Below is a small trained network, with its code and all its weights. Each question gives an input and a class and asks what happens when units are switched off, that is, made to give their printed mean instead of their output.

import numpy as np


def w(rows, s, z=0):
    codes = np.array(rows[::2]) - 128.0
    scale = np.full(codes.shape[1], s)
    scale[-1] = z or s
    return codes * scale


def norm(h):
    return h / np.sqrt((h * h).mean(-1, keepdims=True) + 1e-5)


def f(y):
    return np.maximum(y, 0)


def log_softmax(a):
    a = a - a.max(-1, keepdims=True)
    return a - np.log(np.exp(a).sum(-1, keepdims=True))


def net(x, mask):
    res = np.array(x, float).reshape(1, 6) / 4 @ E
    u = 0
    for l in range(3):
        y = f(norm(res) @ A[l][:, :-1].T + A[l][:, -1])
        res = res + np.where(mask[u : u + 8], y, B[l][:, -1]) @ B[l][:, :-1]
        u += 8
    return log_softmax(norm(res)[-1] @ U[:, :-1].T + U[:, -1])


A, B = {}, {}
E = w([
[106,99,127,111,108,142,146,151,134,148,112,146],'x0',
[99,120,114,134,134,111,99,100,128,136,138,140],'x1',
[129,126,124,115,137,127,136,147,135,123,140,136],'x2',
[103,92,122,153,145,147,3,250,35,110,73,105],'x3',
[108,54,150,172,228,115,214,123,137,206,125,4],'x4',
[180,127,101,48,70,171,58,119,96,220,228,44],'x5',
],0.0071)
A[0] = w([
[139,144,106,51,129,179,129,76,177,162,147,119,96],'0.n0',
[123,51,96,134,199,143,160,109,105,187,152,29,3],'0.n1',
[111,105,118,193,238,122,119,174,161,161,63,118,98],'0.n2',
[48,76,226,175,203,88,195,133,114,120,126,76,104],'0.n3',
[145,168,152,107,90,128,112,95,206,142,128,147,113],'0.n4',
[76,173,147,186,125,114,134,147,171,60,83,209,163],'0.n5',
[120,112,136,157,199,128,187,70,254,156,115,132,133],'0.n6',
[73,122,77,194,174,158,142,176,94,135,130,112,38],'0.n7',
],0.0072,0.0043)
B[0] = w([
[95,172,118,145,105,72,173,160,78,91,150,148,202],'0.n0',
[78,223,239,160,86,95,62,195,189,161,110,227,237],'0.n1',
[163,75,135,168,161,194,204,163,120,48,157,111,222],'0.n2',
[178,104,48,156,135,118,114,60,68,81,123,148,255],'0.n3',
[97,164,113,151,109,74,177,126,74,134,167,98,182],'0.n4',
[109,174,207,138,136,99,92,176,168,230,147,88,236],'0.n5',
[177,170,115,1,176,136,149,99,153,136,79,149,251],'0.n6',
[89,57,137,135,114,142,110,96,121,119,155,91,170],'0.n7',
],0.0077,0.0074)
A[1] = w([
[94,88,174,190,170,113,78,233,126,138,78,59,60],'1.n0',
[139,168,164,57,87,118,176,112,191,141,126,110,54],'1.n1',
[177,114,24,43,112,163,55,113,77,98,134,93,34],'1.n2',
[76,127,149,173,142,174,35,190,102,162,143,108,117],'1.n3',
[102,151,18,144,80,136,161,147,23,95,168,141,20],'1.n4',
[107,105,12,124,62,122,166,82,131,92,177,121,48],'1.n5',
[162,91,71,110,121,82,195,3,150,118,106,139,82],'1.n6',
[95,208,165,98,139,76,183,88,168,184,210,198,5],'1.n7',
],0.0074,0.0025)
B[1] = w([
[164,140,124,95,72,103,20,118,139,141,216,150,220],'1.n0',
[92,71,147,211,100,73,124,93,128,163,146,117,194],'1.n1',
[52,111,127,129,181,170,254,88,159,169,57,160,163],'1.n2',
[181,190,109,81,137,156,117,146,188,94,83,156,223],'1.n3',
[172,128,5,69,66,116,98,94,61,124,124,148,170],'1.n4',
[154,142,150,170,81,141,60,183,59,90,125,137,154],'1.n5',
[134,198,71,67,176,192,21,204,108,115,76,163,185],'1.n6',
[94,83,153,171,124,132,174,115,101,144,137,91,254],'1.n7',
],0.0088,0.0098)
A[2] = w([
[145,2,103,187,139,139,124,130,92,69,130,77,11],'2.n0',
[154,139,60,86,106,149,105,161,107,119,110,163,81],'2.n1',
[64,171,201,213,140,103,173,108,125,156,131,49,92],'2.n2',
[109,125,44,84,77,202,131,129,150,88,47,100,21],'2.n3',
[161,100,116,122,134,131,153,156,115,124,115,51,2],'2.n4',
[92,167,111,120,43,149,108,127,137,111,125,165,102],'2.n5',
[108,105,48,105,126,86,151,58,59,112,128,149,148],'2.n6',
[119,18,129,185,164,147,112,117,88,38,140,120,12],'2.n7',
],0.0083,0.0028)
B[2] = w([
[90,2,114,171,114,152,136,54,168,187,176,134,174],'2.n0',
[76,131,164,154,181,81,159,123,160,141,102,125,249],'2.n1',
[56,70,161,95,110,104,169,99,123,242,121,173,254],'2.n2',
[128,131,114,109,192,86,192,76,131,169,109,174,194],'2.n3',
[127,101,140,146,134,104,127,91,86,171,137,77,132],'2.n4',
[176,90,127,143,156,180,164,98,134,66,115,39,242],'2.n5',
[156,108,160,156,124,147,82,212,126,75,134,91,236],'2.n6',
[38,70,68,170,44,158,186,59,155,129,188,130,185],'2.n7',
],0.009,0.0058)
U = w([
[55,137,199,138,99,58,179,110,120,250,148,160,183],'0',
[162,167,60,55,229,156,177,98,134,100,28,154,187],'1',
[170,183,164,113,98,139,5,189,181,117,143,135,216],'2',
[89,13,70,196,122,168,123,71,156,102,181,144,43],'3',
[138,143,90,154,17,120,154,158,15,74,158,58,2],'4',
],0.012,0.0023)

Each question gives the input, the list of numbers given to net, and the class t.
The units are the neurons (one row each of A and B). Each row of codes is followed by its name. A weight is (code - 128) times the scale printed after its matrix; where a second scale follows, it is the last column's (A, B and U).
mask holds one flag per neuron, layer by layer. A switched-off neuron (its flag False) gives its mean, the last column of its row in B, instead of its output. The means were averaged over made-up inputs and are rounded, as every weight is.
A unit's drop is (log p(t) with every unit on - log p(t) with that unit switched off) / (log p(t) with every unit on - log p(t) with every unit switched off).
most important unit: the unit with the biggest drop
top k neurons: the k neurons with the biggest drops, biggest first
k most important neurons of layer l: the k neurons of layer l with the biggest drops, biggest first
drop when u is switched off: that unit's drop, to one decimal
input [-6,-8,3,8,1,-7], class 3: top 4 neurons => 0.n2, 0.n1, 0.n3, 2.n7
input [-4,3,-1,2,0,-6], class 2: top 2 neurons => 0.n5, 1.n0
input [8,7,-4,5,-2,-8], class 2: most important unit => 0.n5
input [-3,-7,-4,6,1,-5], class 3: top 3 neurons => 0.n2, 0.n1, 0.n3
input [7,-8,4,0,-6,-3], class 0: top 3 neurons => 0.n5, 1.n6, 0.n2
input [1,-7,-1,0,-6,4], class 4: 3 most important neurons of layer 1 => 1.n3, 1.n6, 1.n5
input [1,-8,6,8,1,0], class 3: top 2 neurons => 0.n1, 0.n5
input [3,6,-3,8,1,-5], class 3: top 3 neurons => 0.n2, 0.n1, 0.n7
input [-3,1,-5,1,4,4], class 2: top 2 neurons => 0.n6, 1.n3
input [-2,-8,5,1,4,-4], class 3: top 3 neurons => 0.n2, 1.n3, 2.n7
input [4,2,-3,3,1,8], class 2: top 2 neurons => 0.n3, 0.n1
input [-2,6,-1,7,6,-1], class 3: top 2 neurons => 0.n2, 0.n3
input [8,-6,-3,0,5,0], class 1: top 3 neurons => 0.n3, 0.n6, 1.n7
input [-1,-4,3,1,5,-1], class 3: top 3 neurons => 0.n2, 0.n3, 1.n3
input [3,2,-4,1,4,5], class 2: most important neuron of layer 1 => 1.n3
input [-5,5,2,-5,0,5], class 4: 3 most important neurons of layer 0 => 0.n5, 0.n0, 0.n1
input [4,-5,-2,-5,7,-1], class 1: 2 most important neurons of layer 0 => 0.n3, 0.n5
input [8,-7,3,0,6,0], class 1: 3 most important neurons of layer 0 => 0.n6, 0.n3, 0.n5
input [5,5,8,-2,8,-6], class 1: 2 most important neurons of layer 0 => 0.n6, 0.n3
input [1,-5,-6,6,8,-1], class 3: drop when 0.n5 is switched off => 0.2
input [6,-2,4,1,0,-1], class 2: drop when 0.n5 is switched off => 0.1
input [-2,1,1,2,-1,-6], class 2: drop when 0.n5 is switched off => 3.2
input [-1,-7,6,1,8,3], class 2: most important neuron of layer 0 => 0.n1
input [-5,0,6,-7,-5,1], class 4: 2 most important neurons of layer 0 => 0.n1, 0.n4
